Below is a small trained network, with its code and all its weights. Each question gives an input and a class and asks what happens when units are switched off, that is, made to give their printed mean instead of their output.

import numpy as np


def w(rows, s, z=0):
    codes = np.array(rows[::2]) - 128.0
    scale = np.full(codes.shape[1], s)
    scale[-1] = z or s
    return codes * scale


def norm(h):
    return h / np.sqrt((h * h).mean(-1, keepdims=True) + 1e-5)


def f(y):
    return y / 2 * (1 + np.tanh(0.7978845608 * (y + 0.044715 * y**3)))


def log_softmax(a):
    a = a - a.max(-1, keepdims=True)
    return a - np.log(np.exp(a).sum(-1, keepdims=True))


def net(x, mask):
    res = np.array(x, float).reshape(1, 8) / 4 @ E
    u = 0
    for l in range(4):
        y = f(norm(res) @ A[l][:, :-1].T + A[l][:, -1])
        res = res + np.where(mask[u : u + 4], y, B[l][:, -1]) @ B[l][:, :-1]
        u += 4
    return log_softmax(norm(res)[-1] @ U[:, :-1].T + U[:, -1])


A, B = {}, {}
E = w([
[43,151,120,82,13,128,97,76,125],'x0',
[50,74,107,110,231,90,82,98,107],'x1',
[174,170,200,74,113,52,102,85,106],'x2',
[93,94,196,88,120,70,77,222,50],'x3',
[99,110,59,109,169,99,21,174,65],'x4',
[148,116,105,147,184,91,45,136,255],'x5',
[39,158,196,187,140,63,169,125,186],'x6',
[154,168,48,155,102,200,73,84,112],'x7',
],0.008)
A[0] = w([
[140,97,244,86,136,63,187,125,60,3],'L0N1',
[106,185,232,162,81,115,205,162,56,120],'L0N2',
[147,11,121,86,206,125,170,144,116,54],'L0N3',
[3,122,105,124,206,34,170,147,169,164],'L0N4',
],0.0074,0.004)
B[0] = w([
[140,255,220,141,183,3,176,136,104,193],'L0N1',
[111,161,51,90,102,78,133,204,23,242],'L0N2',
[27,64,64,117,19,172,100,47,95,183],'L0N3',
[142,89,162,221,21,181,115,148,124,253],'L0N4',
],0.0071,0.0046)
A[1] = w([
[144,97,103,236,226,158,254,111,123,134],'L1N1',
[202,118,125,222,90,180,206,130,145,129],'L1N2',
[139,206,119,100,226,156,61,26,140,139],'L1N3',
[108,59,181,105,160,71,88,53,133,3],'L1N4',
],0.0068,0.0036)
B[1] = w([
[163,169,154,62,116,205,33,73,181,239],'L1N1',
[50,143,213,166,167,173,149,122,164,254],'L1N2',
[113,111,145,109,82,66,153,135,2,197],'L1N3',
[79,54,181,179,109,129,209,56,207,127],'L1N4',
],0.0096,0.0037)
A[2] = w([
[3,61,160,95,120,77,95,157,92,3],'L2N1',
[150,105,107,80,57,32,109,69,199,110],'L2N2',
[128,72,61,45,201,109,47,167,137,40],'L2N3',
[163,65,94,123,158,62,58,66,93,26],'L2N4',
],0.0073,0.004)
B[2] = w([
[80,55,225,75,185,115,196,173,124,254],'L2N1',
[110,90,84,54,22,166,79,67,122,184],'L2N2',
[193,136,106,164,164,46,140,91,104,223],'L2N3',
[112,15,155,180,175,44,78,255,30,200],'L2N4',
],0.0094,0.0026)
A[3] = w([
[188,110,64,29,144,176,102,173,4,244],'L3N1',
[119,255,182,56,59,59,174,84,148,179],'L3N2',
[146,10,9,228,173,138,67,159,176,13],'L3N3',
[209,148,105,121,192,200,120,135,190,7],'L3N4',
],0.0076,0.002)
B[3] = w([
[105,244,130,174,74,194,160,78,116,255],'L3N1',
[160,187,89,202,139,122,48,86,128,221],'L3N2',
[143,201,178,83,117,77,94,118,69,191],'L3N3',
[134,190,118,38,176,159,77,148,191,161],'L3N4',
],0.011,0.0075)
U = w([
[185,70,102,123,118,124,185,182,153,2],'0',
[54,3,167,135,117,138,129,174,102,112],'1',
[155,157,129,129,169,39,141,177,25,169],'2',
[198,145,114,77,182,204,112,89,220,53],'3',
[126,189,112,164,54,189,108,66,110,254],'4',
],0.013,0.0045)

Each question gives the input, the list of numbers given to net, and the class t.
The units are the neurons (one row each of A and B). Each row of codes is followed by its name. A weight is (code - 128) times the scale printed after its matrix; where a second scale follows, it is the last column's (A, B and U).
mask holds one flag per neuron, layer by layer. A switched-off neuron (its flag False) gives its mean, the last column of its row in B, instead of its output. The means were averaged over made-up inputs and are rounded, as every weight is.
A unit's drop is (log p(t) with every unit on - log p(t) with that unit switched off) / (log p(t) with every unit on - log p(t) with every unit switched off).
The circuit of an input: a set's keep is (log p(t) with only the set's units on - log p(t) with every unit switched off) / (log p(t) with every unit on - log p(t) with every unit switched off). Starting from the 12 units with the biggest drops (on a tie, the unit counted first), units are removed one at a time, each time the one whose removal leaves the highest keep (on an exact tie, the one counted first), for as long as the keep stays at least 0.8.
units of the circuit, in order: the units of the circuit, biggest drop first
unit that matters most: the unit with the biggest drop
top k neurons: the k neurons with the biggest drops, biggest first
k most important neurons of layer l: the k neurons of layer l with the biggest drops, biggest first
drop when u is switched off: that unit's drop, to one decimal
input [2,3,0,1,8,0,3,8], class 2: unit that matters most	L2N4
input [-5,-6,-3,-6,8,6,4,7], class 3: units of the circuit, in order	[L3N4; L3N1]
input [-1,8,-3,1,-5,5,-7,8], class 2: units of the circuit, in order	[L2N4; L1N3]
input [-1,-1,-4,-8,1,-3,2,-5], class 3: units of the circuit, in order	[L1N1; L3N1]
input [0,4,-4,8,-1,0,-7,-4], class 1: units of the circuit, in order	[L2N1; L0N3]
input [8,0,-7,7,-8,-2,6,-8], class 2: units of the circuit, in order	[L0N1; L0N2]
input [-4,-6,7,-7,8,6,-4,4], class 2: 2 most important neurons of layer 2	[L2N4; L2N3]
input [2,8,5,-4,3,-3,3,-6], class 1: units of the circuit, in order	[L2N1; L0N4]
input [0,-2,4,1,0,-2,7,0], class 2: top 2 neurons	[L0N2; L3N1]
input [4,3,-4,8,-7,-5,4,-8], class 2: top 2 neurons	[L0N1; L0N2]
input [3,-7,-5,-1,5,5,-4,-1], class 3: top 2 neurons	[L3N4; L0N2]
input [0,1,1,5,-4,7,-6,0], class 2: top 2 neurons	[L2N4; L2N3]
input [-7,4,0,-7,4,1,-3,-1], class 2: top 2 neurons	[L2N4; L3N3]
input [3,0,3,1,-5,-5,4,3], class 2: units of the circuit, in order	[L0N2]
input [2,4,2,-8,7,1,4,-6], class 1: top 2 neurons	[L3N1; L3N2]
input [-1,1,8,5,-4,-3,3,7], class 2: top 2 neurons	[L0N1; L1N1]
input [-2,-8,4,-7,2,0,-3,-6], class 3: top 2 neurons	[L3N1; L3N4]
input [-4,-8,1,-7,4,-7,-8,-6], class 3: 3 most important neurons of layer 1	[L1N3; L1N2; L1N1]
input [4,4,-4,7,5,8,6,8], class 2: top 2 neurons	[L3N3; L1N2]
input [-2,-5,7,-3,-1,-6,2,-5], class 2: unit that matters most	L0N1
input [-5,7,-4,2,-8,-4,-3,-8], class 1: top 2 neurons	[L0N3; L3N1]
input [-4,5,-6,6,0,-7,7,0], class 1: 2 most important neurons of layer 0	[L0N4; L0N3]
input [-6,1,5,-4,3,7,6,-6], class 3: 2 most important neurons of layer 0	[L0N2; L0N4]
input [-5,-4,-2,2,1,7,4,-3], class 3: 2 most important neurons of layer 2	[L2N4; L2N1]
input [6,4,7,-4,6,1,3,3], class 1: 2 most important neurons of layer 2	[L2N4; L2N1]
input [2,-2,-3,-2,-1,-1,-4,2], class 3: 2 most important neurons of layer 0	[L0N2; L0N3]
input [1,7,8,-7,-3,8,0,-1], class 1: drop when L2N4 is switched off	0.3
